Below are the code and all the weights of a small trained network. Each question names an input and a target symbol and asks about switching units off, where a switched-off unit gives its printed mean instead of its output.

import numpy as np


def w(rows, s, z=0):
    codes = np.array(rows[::2]) - 128.0
    scale = np.full(codes.shape[1], s)
    scale[-1] = z or s
    return codes * scale


def norm(h):
    return h / np.sqrt((h * h).mean(-1, keepdims=True) + 1e-5)


def f(y):
    return np.maximum(y, 0)


def softmax(a):
    e = np.exp(a - a.max(-1, keepdims=True))
    return e / e.sum(-1, keepdims=True)


def log_softmax(a):
    a = a - a.max(-1, keepdims=True)
    return a - np.log(np.exp(a).sum(-1, keepdims=True))


def net(x, mask):
    ids = ['αβγδεζηθλμξπσφψω'.index(c) for c in x.split()]
    T = len(ids)
    res = E[ids] + P[:T]
    u = 0
    for l in range(2):
        q, k, v = (norm(res) @ M[l].T for M in (Q, K, V))
        z = softmax(np.where(np.tri(T) > 0, q @ k.T / 4**0.5, -1e9)) @ v
        res = res + np.where(mask[u], z, O[l][:, -1]) @ O[l][:, :-1]
        u += 1
        y = f(norm(res) @ A[l][:, :-1].T + A[l][:, -1])
        res = res + np.where(mask[u : u + 24], y, B[l][:, -1]) @ B[l][:, :-1]
        u += 24
    return log_softmax(norm(res)[-1] @ U[:, :-1].T + U[:, -1])


Q, K, V, O, A, B = {}, {}, {}, {}, {}, {}
E = w([
[110,115,119,115],'α',
[130,93,121,125],'β',
[105,104,125,132],'γ',
[135,121,129,94],'δ',
[136,133,138,126],'ε',
[102,117,123,124],'ζ',
[82,166,2,118],'η',
[121,118,132,110],'θ',
[113,113,128,121],'λ',
[116,122,136,135],'μ',
[142,124,126,146],'ξ',
[130,113,115,119],'π',
[154,129,113,107],'σ',
[149,110,124,100],'φ',
[119,141,137,132],'ψ',
[155,126,142,115],'ω',
],0.017)
P = w([
[169,125,108,213],'0',
[200,107,250,88],'1',
[207,105,245,86],'2',
[200,108,252,90],'3',
[202,101,247,89],'4',
[205,107,246,84],'5',
],0.0032)
Q[0] = w([
[69,166,1,193],'L0H0',
[203,114,253,60],'L0H0',
[183,78,47,43],'L0H0',
[161,70,168,1],'L0H0',
],0.0067)
K[0] = w([
[132,64,220,107],'L0H0',
[79,155,3,193],'L0H0',
[74,51,102,61],'L0H0',
[76,155,10,82],'L0H0',
],0.0071)
V[0] = w([
[86,138,78,130],'L0H0',
[174,195,172,237],'L0H0',
[163,47,83,59],'L0H0',
[142,253,88,62],'L0H0',
],0.0042)
O[0] = w([
[44,174,134,116,100],'L0H0',
[140,2,40,70,76],'L0H0',
[160,161,182,153,253],'L0H0',
[199,146,13,56,14],'L0H0',
],0.0034,0.0024)
A[0] = w([
[92,111,170,162,116],'L0N0',
[95,108,127,83,105],'L0N1',
[135,76,117,132,106],'L0N2',
[100,186,154,146,57],'L0N3',
[90,254,29,137,4],'L0N4',
[161,83,167,95,110],'L0N5',
[143,103,139,113,105],'L0N6',
[138,165,133,128,47],'L0N7',
[91,128,153,77,170],'L0N8',
[98,156,142,145,134],'L0N9',
[134,153,92,78,132],'L0N10',
[52,196,93,139,66],'L0N11',
[136,120,84,181,131],'L0N12',
[147,187,94,122,87],'L0N13',
[172,109,154,123,42],'L0N14',
[85,237,102,66,107],'L0N15',
[88,155,55,115,93],'L0N16',
[106,107,105,126,77],'L0N17',
[107,108,147,114,140],'L0N18',
[128,103,118,113,62],'L0N19',
[126,91,153,104,116],'L0N20',
[118,102,119,121,100],'L0N21',
[167,166,122,146,78],'L0N22',
[128,151,144,44,172],'L0N23',
],0.0089,0.0035)
B[0] = w([
[166,131,126,104,198],'L0N0',
[144,143,115,151,148],'L0N1',
[118,161,127,91,156],'L0N2',
[166,120,106,142,139],'L0N3',
[84,40,1,100,139],'L0N4',
[121,167,99,143,253],'L0N5',
[122,144,110,136,167],'L0N6',
[112,173,126,158,131],'L0N7',
[166,133,114,165,202],'L0N8',
[144,126,108,113,147],'L0N9',
[117,105,115,175,144],'L0N10',
[203,80,91,164,136],'L0N11',
[106,119,136,62,139],'L0N12',
[73,108,111,144,136],'L0N13',
[82,151,121,118,173],'L0N14',
[86,187,53,145,141],'L0N15',
[78,132,39,101,137],'L0N16',
[131,137,146,108,131],'L0N17',
[160,154,116,142,179],'L0N18',
[130,141,121,125,133],'L0N19',
[144,153,117,142,199],'L0N20',
[132,152,134,110,137],'L0N21',
[79,183,125,125,141],'L0N22',
[121,89,157,187,215],'L0N23',
],0.0066,0.0055)
Q[1] = w([
[125,91,70,89],'L1H0',
[206,79,73,102],'L1H0',
[11,141,131,6],'L1H0',
[230,201,145,224],'L1H0',
],0.014)
K[1] = w([
[92,164,174,117],'L1H0',
[36,143,150,65],'L1H0',
[219,154,253,145],'L1H0',
[65,62,8,141],'L1H0',
],0.012)
V[1] = w([
[11,38,135,151],'L1H0',
[68,146,221,202],'L1H0',
[129,150,196,28],'L1H0',
[219,1,128,80],'L1H0',
],0.007)
O[1] = w([
[192,11,83,141,93],'L1H0',
[155,113,136,213,183],'L1H0',
[2,114,105,149,2],'L1H0',
[84,53,179,87,72],'L1H0',
],0.0087,0.0026)
A[1] = w([
[180,164,101,168,137],'L1N0',
[117,52,133,168,132],'L1N1',
[94,90,140,68,55],'L1N2',
[95,138,112,2,163],'L1N3',
[130,108,153,99,128],'L1N4',
[62,149,118,201,90],'L1N5',
[158,177,154,161,137],'L1N6',
[38,133,28,185,1],'L1N7',
[65,136,156,106,50],'L1N8',
[111,148,202,124,126],'L1N9',
[183,97,141,164,107],'L1N10',
[128,129,150,75,116],'L1N11',
[167,122,124,151,132],'L1N12',
[119,111,136,227,113],'L1N13',
[153,88,180,145,133],'L1N14',
[20,145,152,92,46],'L1N15',
[121,118,33,225,141],'L1N16',
[147,192,107,103,55],'L1N17',
[122,93,53,66,139],'L1N18',
[93,126,224,164,165],'L1N19',
[135,104,164,91,124],'L1N20',
[207,89,166,134,127],'L1N21',
[154,110,140,145,100],'L1N22',
[101,223,211,121,39],'L1N23',
],0.0093,0.0042)
B[1] = w([
[100,112,150,158,252],'L1N0',
[115,173,114,125,186],'L1N1',
[150,110,136,147,169],'L1N2',
[179,135,160,184,232],'L1N3',
[124,149,120,121,168],'L1N4',
[173,81,115,101,149],'L1N5',
[105,121,106,121,248],'L1N6',
[165,94,34,248,138],'L1N7',
[141,132,168,147,151],'L1N8',
[129,92,80,128,184],'L1N9',
[91,145,138,124,218],'L1N10',
[142,127,140,136,171],'L1N11',
[103,117,138,135,201],'L1N12',
[170,149,120,167,204],'L1N13',
[109,124,124,92,199],'L1N14',
[123,146,209,156,171],'L1N15',
[139,128,182,148,215],'L1N16',
[117,153,105,88,169],'L1N17',
[149,119,78,136,187],'L1N18',
[103,141,64,131,208],'L1N19',
[121,159,123,120,180],'L1N20',
[88,124,120,111,254],'L1N21',
[106,139,143,123,161],'L1N22',
[141,87,83,105,199],'L1N23',
],0.011,0.0048)
U = w([
[206,59,173,75,104],'α',
[54,138,113,188,118],'β',
[95,125,180,45,189],'γ',
[220,180,132,77,85],'δ',
[116,111,8,177,68],'ε',
[93,211,174,92,134],'ζ',
[135,137,86,80,231],'η',
[138,126,87,110,176],'θ',
[155,37,153,214,82],'λ',
[47,118,215,136,145],'μ',
[25,139,95,125,167],'ξ',
[248,87,68,150,2],'π',
[92,210,64,117,107],'σ',
[194,141,242,114,97],'φ',
[93,28,91,113,170],'ψ',
[183,209,112,200,135],'ω',
],0.017,0.0046)

Each question gives the input, a string of symbols that net reads in full, and the target symbol t.
The units are the heads (4 rows each of Q, K, V and O) and the neurons (one row each of A and B). Each row of codes is followed by its name. A weight is (code - 128) times the scale printed after its matrix; where a second scale follows, it is the last column's (O, A, B and U).
mask holds one flag per unit, layer by layer, with each layer's heads first. A switched-off unit (its flag False) gives its mean, the last column of its rows in O or B, instead of its output. The means were averaged over made-up inputs and are rounded, as every weight is.
A unit's drop is (log p(t) with every unit on - log p(t) with that unit switched off) / (log p(t) with every unit on - log p(t) with every unit switched off).
The circuit of an input: a set's keep is (log p(t) with only the set's units on - log p(t) with every unit switched off) / (log p(t) with every unit on - log p(t) with every unit switched off). Starting from the 12 units with the biggest drops (on a tie, the unit counted first), units are removed one at a time, each time the one whose removal leaves the highest keep (on an exact tie, the one counted first), for as long as the keep stays at least 0.8.
units of the circuit, in order: the units of the circuit, biggest drop first
unit that matters most: the unit with the biggest drop
k most important neurons: the k neurons with the biggest drops, biggest first
k most important neurons of layer l: the k neurons of layer l with the biggest drops, biggest first
drop when u is switched off: that unit's drop, to one decimal
input π η γ, target η: units of the circuit, in order -> [L1H0; L0N4; L1N21; L1N16]
input σ γ ψ π, target δ: units of the circuit, in order -> [L1H0; L0H0]
input ε ε φ, target φ: 2 most important neurons -> [L1N3; L0N23]
input ξ ε β μ, target α: units of the circuit, in order -> [L1H0; L0H0]
input μ π α μ, target ψ: unit that matters most -> L0H0
input μ δ γ β, target ψ: 2 most important neurons -> [L0N5; L0N0]
input λ ψ ζ μ ω, target β: 2 most important neurons -> [L0N0; L0N5]
input θ γ γ μ, target ε: 3 most important neurons -> [L0N0; L0N23; L1N19]
input ψ ψ ε π ξ, target π: units of the circuit, in order -> [L1H0; L0H0]
input α δ ω β μ, target η: 3 most important neurons of layer 1 -> [L1N23; L1N19; L1N9]
input ω δ δ, target ζ: 2 most important neurons -> [L0N23; L1N15]
input π δ δ δ γ, target μ: 2 most important neurons of layer 0 -> [L0N12; L0N23]
input ω δ σ γ σ ξ, target ζ: 2 most important neurons -> [L0N23; L1N15]
input β δ γ γ δ ξ, target ξ: 2 most important neurons -> [L0N0; L0N23]
input ε δ φ ω, target φ: most important neuron -> [L1N3]
input γ η μ δ θ ψ, target σ: 3 most important neurons -> [L0N15; L1N3; L0N11]
input σ η δ γ, target η: 2 most important neurons -> [L1N3; L0N4]
input α β γ ψ π, target η: 2 most important neurons of layer 0 -> [L0N11; L0N23]
input π ψ γ δ λ, target μ: 3 most important neurons of layer 0 -> [L0N12; L0N23; L0N5]
input μ γ ξ θ η ε, target ζ: 2 most important neurons of layer 0 -> [L0N23; L0N15]
input λ θ π, target β: 4 most important neurons -> [L0N0; L0N5; L0N14; L0N23]
input σ γ δ, target δ: 2 most important neurons of layer 1 -> [L1N3; L1N23]
input π ζ δ φ, target μ: unit that matters most -> L0N12
input π β ψ π, target μ: drop when L0N12 is switched off -> 1.0
input ξ σ π, target α: drop when L0H0 is switched off -> 1.3
input π φ γ δ, target μ: drop when L1N15 is switched off -> 0.1
